Each row was made from one walk, in order. Every step used is in the known rows, and no mark comes twice. Write each row's walk.
Known rows
A/H/D/Y/V: [ -83  133   11  158  132  171  -21  -21  186  219 -198 -287 -299  568
  358  270  193   26  314  124 -346  165  249   36 -121   39 -296  278
 -211  -35 -237  105 -308 -134  159  -47 -143 -240 -287   53   69   36
 -148  136 -181 -283  588  311  165 -153   90  342  -66   84 -228  186
  -20   32   -1   18  227    9]
Y/W/V/C/S/H/A/L/D/B: [ 342   90 -164  -37 -245   76   52  -37   -2  452 -354 -149   30  511
  173 -137  136  115  -96  282   56  484  559  185  507 -404 -140  123
  -51 -120   11 -265   16 -126  -88   95   86 -232  -61 -110  -45  407
 -126  231  239  120  468  371   83  -45 -245  214  295  487   96  -81
  354 -411  -79   18  141 -233]
D/Y/E/L/W: [-117  298 -196   58 -210  -35  -75   21  116  222 -389   22  184 -170
  155  123  -68  281  408  295   48 -111   27  -25 -123  -20   10   28
  -72   65  192   41 -168   47 -102 -406   18  -29  -85  -63  282  303
   62  -56  206  -13  281  134  -87  102  249   50  -18  178  -64  -22
 -176  -81   -4   64  117 -153]
A/L/D/Y/E/V: [  98  -61 -274 -122  -71  136 -265   58  -12 -213 -255 -113  228  192
  120   53  -52 -114  -45  273   99   98  199  204 -147  -70  143  104
  185   23  455   84 -253    8  389  221    5  -97 -164 -271  -32  226
    5 -332  191 -164  224  232  163  -54  154  178  153   26  126 -103
 -214  -94  220  317  186 -186]
L/W/C/S: [-119 -123    6 -153  -68 -141  250   20 -192  -90 -165  241 -208  434
  177 -273 -129   41 -161   64  410  147   49 -140  146 -227  179  -32
  -27  -60  105   75 -140  -26 -128  -19   78 -251 -137 -174  273   55
   -2 -231    2 -122   26  150  -35  115  100 -262   99  323  239   89
  185 -356 -264  -48  -23 -355]
S/W/C/H/A/D: [ -93  297 -142  -68 -347  -70  216  560    8  119   99 -241 -193    0
  189    3  162   68 -142  129 -460  188   67  170  124 -180  137  273
 -330   28 -210 -146 -170  111 -204  480 -214 -227 -152   42 -212  182
 -138 -367 -154 -133   74  -25 -122 -133  -40  294  -89   60 -182  344
  207   66 -138 -259   49  -98]
Y/E/L/W/V: [  37   99 -168   -4  -90  -98  -23   82 -180  255  -98  247   57  -23
   -2  177 -154  174  272   13  106 -212   -6  -95  225 -284   63  -70
   71   66  261   -8   29   14  -18 -255  158   31   74  153  209  108
  217 -141  227   73  278  202 -315   95   67  -68  166  331   22 -243
   13 -182 -171  111  -78 -253]
Q/V/B/C/S/W/E/L/D/Y: [ 341    4 -169 -117   66  -17   19   44 -160 -153  160  102  -89   78
  281 -221 -190  201  246  260 -121  529  260  248 -265  -56   27  102
   57   -7  386  -86  103  -42   31  -56  -52 -146 -144  -43  -10  374
  173 -524  321  220  147  -89 -276   -3   -2   41   10  651  321  193
  101   77   88  396  105  -68]
A/L/Y/W/V/Q: [ 203 -126 -183  201  134   43 -108   97 -147 -154  -26  152    9  645
  123  -47  201  -21  -39   23  491  131  285  231  242 -101  253 -240
   23 -217  276    9 -137   40   58  136    5  110 -116 -423  -62  111
 -256 -276  108   -3  389  344  149   67   62   60  205  164  229 -201
  248 -252  208  109   64 -234]
C/E/V/D: [  63  107 -273 -140  246   18   54  -57 -289  186  338  -41  186 -241
 -302 -279  -46  183   81  470   52  101  394   23   82  220 -259  193
   99  297   78 -126  -59  -50  107   63  -19   84 -116  -63   24   31
   91  251  187  -52 -121 -123   81 -102   17 -191  358  -37  -38   53
  -47  -18  -55  297   24  125]
D/B/V/C/S/A/H/L/Y/W: [ 222  217   -3   25 -132  266  -97 -129  153  148   84  -58  100  224
  194 -125  -58  458  193  561  223  294  537  165  675  137   -5  162
 -190   15 -101   14   35 -319 -151 -123 -189 -172 -142   59 -186  451
 -344   97  -55  142  694  164  525 -151   28   36  104  302  110  132
  159 -146   -4   49   22   10]
B/V/C/S/W: [ 188  300  151  -76  -56    5  114 -205 -145  121  213  232  193  -75
   64 -313   15  365 -117  306 -206  314  423   86  453   27  117   -4
 -346   89  -97 -101  -69 -172  -87  -35 -113  -67   50  150  -98  472
  -56  104  -35  191  379  -29  267 -138  -73 -123  272   59  194  130
  197 -146  -62  243  -83   43]
S/H/C/E/L: [  80  353 -214 -107  229   18  169  114  114  131 -106 -191   86 -334
  151 -129    9  182   13 -138  -39  289   80   11   -8 -250  179 -155
  113  164 -198 -124 -183   56 -446   16  -31 -186  164  -47   16  -91
 -141   65  198  130   27 -162  188    4   70  -67  106   90 -301 -184
 -127   77 -303  -67 -270  154]
W/E/V/B/C: [ 408  -30  -68  178   40  -41   33 -304 -179  252  388 -102   30 -174
 -182  -82 -257   20 -179   44   -7  104  291 -112 -292  142 -209   40
   -4  151   87  -53  136  -66 -225  342   83 -483 -187 -135 -354   78
  227 -420 -149 -245  -87  105 -146  123 -156   -5   11  167  160 -229
  280  -84   -3  536 -315 -162]
H/L/Y/E: [  65  138 -151 -203  -64  234 -103  248   40  -75  115  118 -248  305
   84  141  -79   27  -22   62  494   47   57  -88  227   62   77   92
   37   15   82  138 -298  217   98  -93  -26  186  -55  -53  -33 -255
  -82 -386   95  166  486  133 -339  -50  124  -27 -209   53 -126 -119
   -5  -25  -58   76  146  -80]
Q/V/C/E/L: [ 125  -54 -270 -132  222   10  109   26 -115 -151  162    7  -63  -47
  313 -190    2  295  310  284  165  314  447   51   58 -119  -93  160
  148  104  254 -222  -24  -21  214 -152  -52  212  -60  126  105   34
  236  -49  437  110   28 -194 -181  -29  115 -110  210  553  221  239
  219  187  -63  289  272   62]
Q/V/D/A/L/Y/W/E/B/C: [ 299 -256 -201  135  156   -8  -93   69 -149 -104   52   99  -85  219
   83 -135  -29  274  237  635  267  245  535   35  -97  125   40   47
   99   55  193  -63  220 -169  325   93  -21  -67 -342 -152 -120  -90
 -146 -253  223  235  178  136 -144  225   26  -80  280  557  256  136
  278 -185  172  114   46   70]
A/D/L/Y/E/V/C/S/W: [-141  276 -110  210  -27   57   23    0    6   13  380   78  -44  283
  265 -106  220   45   63  567   62  -17  213  379  457  -17 -163  213
 -155   48  512   25 -110  -28   26  428  -74 -193 -173  137 -197  243
 -178 -198 -221  -75  417  153  186  -99  -59  190  179 -148  174   74
   94  117   26   92  102  -86]
A/L/D/B/C/S/E/V/Q: [ 266  -93 -277 -133   -7   46 -415   23  -96 -297   23 -161  230  265
  182  -92 -138  -79 -118  312    9  359  279  282  150  -61   80  -45
  166  -45  501   16  -33 -134  284  349  -61 -160  -75 -187 -321  343
 -174 -379  109 -135  250  263  448 -213  112  101  277   87  311   -3
 -133  -93  207  355   93  -55]
V/D/Y/E/B/C/H: [  56  155 -156  130 -228 -227 -115  -64  -62  294 -154   14   82 -391
 -177 -215  -72  220  111  769 -207  169  384   40 -294  415  -36  152
 -322  308  -24  -16   28 -132   63 -193 -119  -98 -309 -117  -42  340
 -286  147  -29  -62  269  245  -22  124   22   32  192  288   79  285
 -185 -165  -67  108  -67   59]
S/W/E/L/D/A/H: [  28  246  -95  146  -65   20 -162  424   20  221  119 -194  125 -173
  319  137  -15  165   29  114 -411  115   35    7 -148 -164   71  -39
  -87  -48  -15 -201 -106  104  -43  422 -126 -314 -136   24 -370  -14
 -102 -449 -177  -62    9   -4 -103 -197  -80  263   58 -107  -78  -17
  -31  -17   31  -88 -202 -285]
L/Y/W/V/D/A: [ 179 -125  -65  282   42  -62  -32   50 -110  155  -57  199   27  716
   53 -123  132   97   -7  279  435   49  310  -38  327  -55  148 -167
   46 -106 -117   14  -27  -34  -38  -66   68   11 -271 -286   16  -77
 -339  -29  -24  201  273  225  -66  250 -132  -29  215  197   62  -72
  271 -484   48  -98 -124 -187]
Q/V/C/E: [ 136  -29 -237 -145  117   -7  178    1 -139  -90  160  -61  -53  -18
  323 -241   41  236  259  278   97  371  446    5   18  -44  -64  276
  145  131  225 -215  -32  -31  223 -108  -86  239  -75   76  163  -24
  191  -10  414  114  -14 -176 -199   49   92  -87  189  568  173  275
  235   74  -66  260  275   74]
L/Y/W/C/H/A/D/B/V: [ 181   50 -148   29  -35  132  166  110    5   40 -176   70   16  838
  143   10   39    8  115  319  209   -9  335  -33  601  -74   67   99
  -88  -58  -94   11 -128  -39 -163   19   32 -101 -326 -342  -35   56
 -209 -182 -132   40  357  264  -15  218  -82   33   19  179   61  178
  557 -252  -25   49 -137 -202]
D/B/C/E/L/Y/V: [ 254   17 -156   97  -66    3 -296 -102   37 -110  155   69  -10  -24
  173   71 -210  231  446  268 -127  145  215   67  392  130  225 -272
  -28   19   26  -20   74 -288   96  -10  -77  -67 -117 -121    4  301
 -178  -92   52   -3  330  107  378   88  105  -70  141  257   63  103
   63  -54  154  156   39 -101]
S/H/C/E: [  93  379 -182 -122  129   -2  241   84   86  189 -111 -256   95 -314
  162 -181   53  127  -42 -135  -97  337   75  -30  -50 -172  210  -47
  110  196 -229 -119 -189   46 -438   60  -68 -160  154 -100   75 -151
 -182  104  181  141  -18 -149  165   82   48  -47   85   99 -346 -150
 -109  -31 -307 -108 -270  169]
E/L/W/V: [ -64 -205  -82  153  231  -69 -140   97  -96  -83 -120  310 -144  287
  -71  -66 -145  270  177   54  386 -134   30  136  208 -325  135 -388
    6 -138  181  -39   24   66  -68 -140  197 -128  -11   61   31  183
   87 -306   70   13  162  128  152  -97   23 -211  158  294  196 -211
   48 -128 -144   71  -11 -223]
Q/V/B/C/S/H/A/D/Y/E: [ 291  201 -194 -211  -57   25  254   16 -150   39   35  -51 -192  118
  207 -155  -34  191  277  343  -86  523  296  286 -101  -60  -94  310
  -43   69  310  -53  106  -40  -53  -39  -67 -121  -68  102  110  369
  119 -297  326  312  373   38 -291  120   13   87   51  753  139  200
  141  183   11  328  164  180]
V/D/L/W/E: [ -58 -250  -76  282  -95  -39 -150  -77 -185   97  -68  215  117 -123
  -14 -339   62  229  -63  568  213   70  305   83  -61  327  -80  151
 -143  109  352  -26  -12 -119   12  142  -52  -66 -327 -208 -109  120
 -373   67  -60   22  191  228  188   61  -38 -135  290  217  369  122
 -136 -401 -126   57 -139 -183]
Y/W/E/V: [ 293  169  -92   78   31  200  172 -235  -20  446 -148 -124  206  232
  -40   60    6   55   81   94  -69   13  345 -165  115  -67 -331  116
  157  -43   -7 -175  181  -66 -204   83  208 -310 -146 -240  -77  -64
  228  135   52  -18  -87  225 -258  128 -236   96   33   33  -62 -213
  489 -297   19   93 -182 -241]
B/C/E/L/D: [ 263  163 -152 -147  120    4 -191  -51  -94 -270   45   61 -122 -100
  142  -80 -177   61  159   76 -316  226  253   -5   -1  -64  159 -362
  -93   18  -23 -123 -148   40  345   -5  -17  -77 -145 -228   75  132
  113 -246   22  -43  -83  143   84  -23   -1 -251  252   87   86  -40
  -59  -77   21  293  -28  -94]
C/H/W/V: [   9  187  -91 -120 -238  -61   60  174 -140  251  154 -303 -352  264
   43 -168   77 -100  179  131 -396 -102  244  162  243   98 -248   47
 -463   33  -64   -5 -121  -35 -378   37    7   95   29  179    3   48
  -54 -262   -6 -210  292  143   90  -62  -51 -144 -293   42   50  342
   -3  -92 -318   21  206   83]
D/A/L/Y/W/V/Q: [ 126  -80 -166  217 -105 -102 -322  258   70  -13   24   24  100  339
  177   57  188  172  -31  261  630   51  275   57  347  -65   46 -314
 -161 -196  -58   17   -5 -150   56  242 -117   49 -168  -96 -259   32
 -416 -227   22   78  488  221  236   58   97  -41  393  155  122 -178
   39 -196  240 -205  180  -33]
A/L/Y/V/C/H: [  96 -140 -180   58  104  -56  -98   49 -205 -316   87  181   94  513
  284   33  157 -125   46    2  254  142  292  137  191  -15  348 -237
   70 -133  283   70 -248  -78   73  174  -54   -4  -99 -253  -70  129
 -191 -250  125 -249  447  240  111  111  138    4  213  194  197   57
   83   24  214  328  167 -243]
E/B/C/S/W/V: [ 140  147   35   97  124 -368  -54  -76  -98  -17  385  190 -409   15
 -341 -131 -232  266   84  317  -35  202  215  189  -10  -77  158 -344
 -242   33   27  -17  290 -103  200   70   -8 -498    0    5 -277  361
  -48 -225  -68 -114  102   48  236  -64   -6  -47   29  159   45  -98
  137 -138  152  171   76  -82]
W/E/L/Y/A/H/C/S/V/B: [ 309   10 -137  164  309  -54  -72  -50  -94  136  312  102  144  155
  205   81 -189  -17   58   25  -20  149  202 -162  -53 -129 -258   46
   -2   59  138   -3 -256  -49 -471  -26   93 -366 -161  -44 -239  -35
  125 -548   35 -233  267  139 -329    8 -154  -19   33   50  217 -174
  148   11 -146  496 -267 -198]
B/C/H/L/D/Y/W: [ 235  381 -136 -249 -256   97 -150   86  108 -139 -277 -194 -192  195
  212  -97  -99   -6  100  187 -467  351  331   52   16  112   76  -86
 -374  -93 -184  -50 -121   -9   38   19 -108 -197 -240 -233  -15  133
  -53 -349 -155  -71  202  378  -33    4 -112 -109 -104  200  -60  204
  -19 -101  -93   82  150  -68]
H/D/Y/A/L/W/C/S: [  78   83  -39  -90 -110   93 -138 -100  196  -21  -21 -211 -219  476
  321   74  112  -96  -18  259   -6  124  -30   52   72  -89 -141   67
   30  -29  123  196 -342  -60    3 -180  -86 -218 -200 -122  288  114
   79 -152  250 -116  661  218   97  -42  212   93  -87   10   55   74
   85 -209   15   45  303  -55]
C/E/L/Y: [   8  120 -290 -135  373   20  -57  152 -181  -88  225  203  114    4
   71  -35  -85   93  340   94  212  -61  148  -42  252  -74  -71 -201
  118   53  206 -108 -241  120    7 -248   16  253    4 -168  138   13
  126   -4  260  -26   -2 -137  -33 -120  171 -287  245  -41   72  -39
   -8  154   16  266   32 -120]
L/W/C/H/D/B/V/Q: [  10  -41  -88  -71 -182 -113  130   85  -61    8 -219   36  -96  421
  114 -282 -165  136  -11  240  277   59  130 -129  386    2  203  -29
 -197   28   -4  -15  -57 -148 -218   19 -102  -88 -247 -241   84  114
 -137 -341 -116  -85  237  226  255  124   84 -226   69  493  202  221
  329 -509 -360  -64 -156 -268]
Q/V/D/A/H/C/E: [  99 -161 -236  -19  197   30  -17  209  -76   32   87   -4  -25   13
  173 -172   90  328  327  582   27  340  486   37 -129  149 -184  459
  -15  218  -56  -64   40 -181  267  -67  -89  150 -274  151   68 -195
 -169   47  278  241  233  -59 -159   58   55  -55  278  487   52  311
   22   19 -121  -13  210  340]
H/L/Y/V/B/C/S/W/E: [ 242  142  -45 -149  -42  127  -68  136  -96  -48  356  272 -322  412
  174   21  -75   28  -39   42  262  399  178   -8  219   74  159 -115
  -79  -85   25   51 -286   99  -47   73  -60  -87  -84 -130 -173   15
 -146 -515  110  109  582  152 -303  -73  -16    6 -133  223  -36  -72
   92 -113   38  269  165 -174]
V/B/C/E/L: [ 344   94 -147  -34   37 -123   -2 -233 -176 -205  280  226 -139 -163
  -30 -238 -124  156   44   31   64  435  239  204 -145  235   52 -251
 -102   43   54  -15  154  -59  -29  -55  -59 -110 -144 -130 -125  532
    5  -89   27   30  262    3  -16  -29  -32 -172  202  436  268   -6
  -41  198  119  315  -55 -145]
H/D/B/C/S: [ 270  169   71  -73  -76  168 -361 -185  269   32  341 -127 -204  242
  208   74 -107  -41    7  160 -334  199    6  165  250   37 -108   13
   52   53   -2  105   52 -170  169   -4 -159 -201  -66   88  -13  141
   -3  -21  -39   87  722  104  343 -105  109   62 -133 -120   43  154
  201  -25  -27    9  119   77]
W/C/S/H: [   8  -48   15 -191 -131 -150  354  117  -64   59  -59   -4 -380    2
  245  -97 -116  -96 -422 -157  208  279  172 -127  246 -420  -80   21
 -230   -1 -148   49 -255 -174 -451  151  -54 -330   24  -26   24  236
  -22  -78   79 -213  -71   18  -46  -72  104   12   91  265  137   87
  129   18 -214  -79  -57  -92]
D/A/H/W/V: [ -84   10  -10  204 -158    5 -170  186  142  190   21 -326 -403  276
  265  149  206  256  161  323  106  -12  343   17  116   54 -318  -23
 -461  -73 -409  126 -100 -194   89  269  -76 -157 -239  352 -213  -90
 -411 -104 -247 -129  512  201  306 -107   61   30   76   14  -61   86
 -200  -22   17 -319  254  136]
E/L/Y/D/B/C/S/A/H: [  -4   43 -114   61  527  154 -234   77   52 -215  171  216  -51  382
  188   19 -164  145  304  204  162   -7  184  162  246 -350  -30 -453
  184 -245   -1   85  -73  -16  -61 -280    1 -327 -141   51 -163  177
   51 -432   67  -93  250  112  177 -133   49   -1  116  137  171    3
 -210   93   76  223  -68   -9]

Write each row's walk
[ 112 -186  -43  260  190 -142   66 -210  -63  -46   -1  407 -138  182
 -487 -148 -175  449  137  669  506 -100  484   24  316  214   63 -131
 -170  160   70   50  238 -274  164  -58   27 -269 -279 -266 -361  389
 -258   76  -27   27  175   69  419   32   36 -108  192  293  190  -52
  288 -413  198  171 -168 -121] -> E/B/V/D/L/Y/W/C
[ 381  273  -98   45 -119 -112 -259   79    8  -49  113 -134 -204  446
  216  -88   69  -14   18   83 -291  258  363  110  247   -2  112 -363
 -411 -144 -223  -46  -20 -112    3  148 -204 -145 -234 -207 -124   93
 -187 -410 -208  -61  499  449  172  113  -71 -134  137  225   70   95
  248 -258  -56   48   47  -17] -> B/C/H/D/A/L/Y/W/V/Q
[  36  142 -244 -129   48    2  -94  -99   75  -21  146 -313  131   21
 -123 -264 -134  233 -200  529  223  220  508  145   28   91 -204  141
  -26  167  -12  -34  -90  -51   51  249  -71 -364 -242  139 -403  160
   84 -213 -122 -312  144  -17  210 -165  -48   28   33   74   28  194
  -48  140 -157  418  157   29] -> E/V/C/H/L/D/Y
[ -51  113  -33  218  248  166  -59  -17   61   66   55  -69 -281  614
  202  249  102  197  322  206  -51  -50  312   84  165   87 -271  256
 -215    6   75  202 -175 -175  231   26 -166 -240 -286   30 -126   28
 -197   18 -278 -186  693  291  305 -161  150  174  -30   18  -50   57
   56  -38   37  123   63 -119] -> A/H/D/L/Y/E/B/V
[ 145 -208 -175  -86 -241 -183   89  207    7 -108   85   26 -324  443
  289   88  -12 -206 -194  -71  200  123  270 -128  292 -108  -39   31
 -204   11 -207  135 -222 -286 -252  194 -170 -183 -299 -133 -148  216
  -95 -298   52 -378  424  136  -82   64  158   25   71  476  124  278
  277  -15  -70    8  150 -191] -> W/C/H/D/A/L/Y/V/B
[ -65  226 -188 -239  -16   76  301  236   16   14 -347 -244 -415  -22
   49 -182 -146  201 -153   71  576  282  101  -63  160 -156  233 -211
   41   14    1  -83 -190  105 -336  241  -89 -235   58 -192  -67  -54
 -196 -213  101   92  -17   39  178 -109  145 -129   22  408 -221 -180
  -93 -117 -185 -189 -159 -111] -> S/H/L/W/C/E/B
[ 139  -14 -230 -154   15    0  -36  143   13 -171  157 -186  -52  183
  430 -132   94  150  162  307   52  323  437  130   83  -52 -116  240
   36   29  187 -104   31 -136  140   58 -190   81 -123  211  -52  -10
   95 -187  264   38  370  -49  -90    0  131  -47  118  519  211  405
  234  234  -64  138  373  129] -> Q/V/C/H/D/A/L
[ 237  369  -43  -40   30  -17   86  -96  219  366  335  147   60  183
   80 -265  188  119   39  226  -15  439  306  260   -2 -228 -154  360
  -96  189 -256   31  -73  -19 -350 -394   39 -368  -53   73   96  294
 -101   50  316   67  577   25  -15   12  -87   83   -3  193 -124 -142
  113 -227 -352   36  225  264] -> H/C/S/A/D/Y/W/V/B
[  74 -187 -124  -58  -14 -309  175  109 -206   14  114  207 -215  320
  314   24  -98  -42 -164  -95  236  219  261 -251  434 -427 -175  -61
 -107  -40  -14   33 -254 -189 -386 -104    8 -163  -14  -26 -118  317
  -63 -161  269 -282   22   77 -135 -109  181   12  216  382  204  121
  214 -146 -104  169   28  -60] -> W/C/S/E/L/Y/V/Q
[ -44  107 -230  -16 -123  -46  -21  132  -45  273   65  -94 -125  488
  -42  -20  181  175   91  637   79  139  358  267  343 -244 -457  472
 -247   60  337 -157  -78  174  127  229   57 -333 -119  203 -308  333
 -109 -131   34  -93  575  270  168 -153  -45   85  172  236   84   78
  239 -106 -105  353  364   93] -> H/A/D/L/W/V/C/S/E/B
[ 130  281 -190 -105   -6   93  -54   88  -71  282  199 -211  -26  174
  117 -169 -136  -69  370  367 -382 -178  297   -7  403  198 -348 -154
 -357   16   33  -95 -100  -81 -475  -71  -25  106  -65   18 -240   18
  -10 -531    4 -184  334  165  141  -14  -57 -140 -231   47  245  381
   59 -166 -262  288 -120   45] -> C/H/W/E/L/Y/D/B/V/Q
[ 246  434  -71   88 -123  -30    0  140 -113  265  526 -267   52 -175
   44 -101  -22  144 -134   58 -608  256   92  163 -214   88  106   40
  -43   71  -10 -145   75   74 -255  507 -189 -441 -121  -24 -359  110
   54 -471 -202  -64  111  -56  -87  -64 -117  189 -126  -85 -126   71
  209  -41  -23  118 -227 -177] -> S/W/E/V/B/C/H/D
[-100   66 -179  -75  119  270  -63  121  144  276 -226  -66 -100  337
  247   -5  -54  -51  216  366 -155   89  202 -283   44 -128 -412   74
  136 -213 -295  -44   -8 -133   62   28   19 -193 -267  116  -88 -263
  108 -316  111  -45  160  265 -182   -2 -137  117  193  334 -104   58
 -311 -303   51 -146  152   67] -> Y/D/A/H/L/W/E
[ 125  -19 -306  155   43 -193 -237   65 -242  -85  -13  -48  205  271
  285   79  -70  163  321  154 -381   92  238  -72  252  -14   16 -145
  266  -35  188   11   95 -119 -357 -148   37 -146    1   75 -268  285
 -240  -42  158  -53   85  125  111 -100  170  -81  227  271  -27  214
 -103    8  119  183 -125  130] -> S/E/L/Y/V/D/B/C/H
[ -64  319 -100   26  286  140   96  196   92   80  130 -262   34  103
  167  -68  205  328  273  105  254   95  305  106 -175 -255   62   89
  128   50 -311   -1 -226  140 -119 -287 -185 -395 -203  -21   21  -39
 -132 -139  120 -177   57   73  243 -107  111  -15   96  280 -303 -198
 -255 -247 -276  -44  -49  150] -> S/A/H/C/E/L/W
[ -51   83 -103  216  -41 -160 -127 -100  -98  -50   39  211   91   93
  116 -246  -66  354  152  320  286   76  222   90  206   37  -80  -64
 -181  -80  605  -67  -62 -145 -188  207 -126 -251 -164 -261 -191  245
 -168 -408   11  -72  146  199  404   17   39 -248  133  155  311  -87
  -43 -550  -71  200   29 -323] -> D/L/W/E/B/C/S/V/Q
[   1   38  -61  193   73  169    0 -130   48  214 -174 -373 -446  413
  494  142  102   56  318  303 -257  133  534  -30 -196   59 -346   42
 -365   15 -127    7 -463  -33  179  121   55 -305 -363   64 -167    8
 -193 -238 -200 -496  433  379  157 -140   -5  260 -133   90  108  215
  -92  -98 -112  298   66 -191] -> A/H/W/E/L/D/Y/V/C
[ 270  213  127  -67  -35   61  118 -277 -211  131  160  197  240   37
  106 -358  -13  288 -139  307  114  240  529    2  375  -50  137  -32
 -221   74   66  -96 -131 -131 -152  -77  -83 -204  -20  -51  -45  428
   -1 -100   65   62  339  169  312  -38  -12 -258  354  269  303  -80
  226 -388 -104  403 -154  -43] -> B/V/C/S/A/L/W/E
[ 159   -3 -205  -83   64  -89  162  -16  -98   -8  233 -207 -237   69
  237 -216  -58  179  284  397   20  214  503   22  -70   46 -182  195
  -40  146  246 -166   77  -52   51   -9  -42   -6 -111  150 -122  -52
  164 -306  242  -98   92  -78 -165   80   51  -69 -110  542  263  395
  329   65 -149  336  194   33] -> Q/V/C/H/W/E/B
[  44 -229 -172 -141 -249 -113  180  305  -58  -45  -71   71 -431  267
  133  -12  -86 -124 -203   75  216  148  360 -217  300  -32  -33  170
 -352   74 -290   55 -330 -178 -260  111 -102  -65 -290 -143 -116   74
 -153 -290   32 -339  166  188 -252    8   46   -9   -7  504   56  312
  197  -90 -255    2  120 -123] -> W/C/H/L/Y/V/D
[ 183  -55 -247 -194 -147  104 -117   28   20 -267 -373   33  145  431
  292 -119  -16 -153 -210  238  112  460  327  264  -18 -150   77  183
  136  -60  386   40 -336  -92  106  201  -48 -152 -240 -383  -47  526
  -75 -293  294 -106  315  228  135 -146   40  159  204  163  253   38
 -120 -170  186  179  258 -257] -> A/L/D/Y/W/C/S/V/B
[ 106  318   29   92  130 -106  149 -323  104  180   89  130  -36   65
 -331 -215  -97  415  219  787  332   58  515  135  291   37  -69 -107
 -177  161   18  -92  235 -164   78 -220  -30 -431 -113  -38 -304  586
  -54  141   48  -36  236   54  451  -99   -7  -15  196  273   62  -89
  263 -248  150  227    1   52] -> E/B/V/C/S/A/D/Y/W
[  70  382  -66   90  284   35  136  120  103  232  262 -278   60  -45
  -75 -113  172  403  257  285  292  123  446   66  -65  -96  -14   99
  -94  164 -415  -75 -133   21  -77 -287 -291 -307 -187  -71 -196   82
 -240 -100  104 -147   56   49  393 -124   69   63  139  349 -311 -226
 -143 -405 -205   71 -114  318] -> S/A/H/C/E/B/V/Q
[ 318  365 -145  -62  -49 -120 -285   50  -24 -132  296 -176  -48  189
  133  -18  -45   28    6  151 -274  155  293   74  137   95  105 -318
 -284   -9 -116   51  -23 -101   84  206 -241 -210 -217  -82 -206   13
  -74 -503 -250 -132  462  334  141  132   42 -147  107   59   37  123
  103  -63  -55  225  -37   46] -> B/C/H/D/A/L/Y/E/V/Q
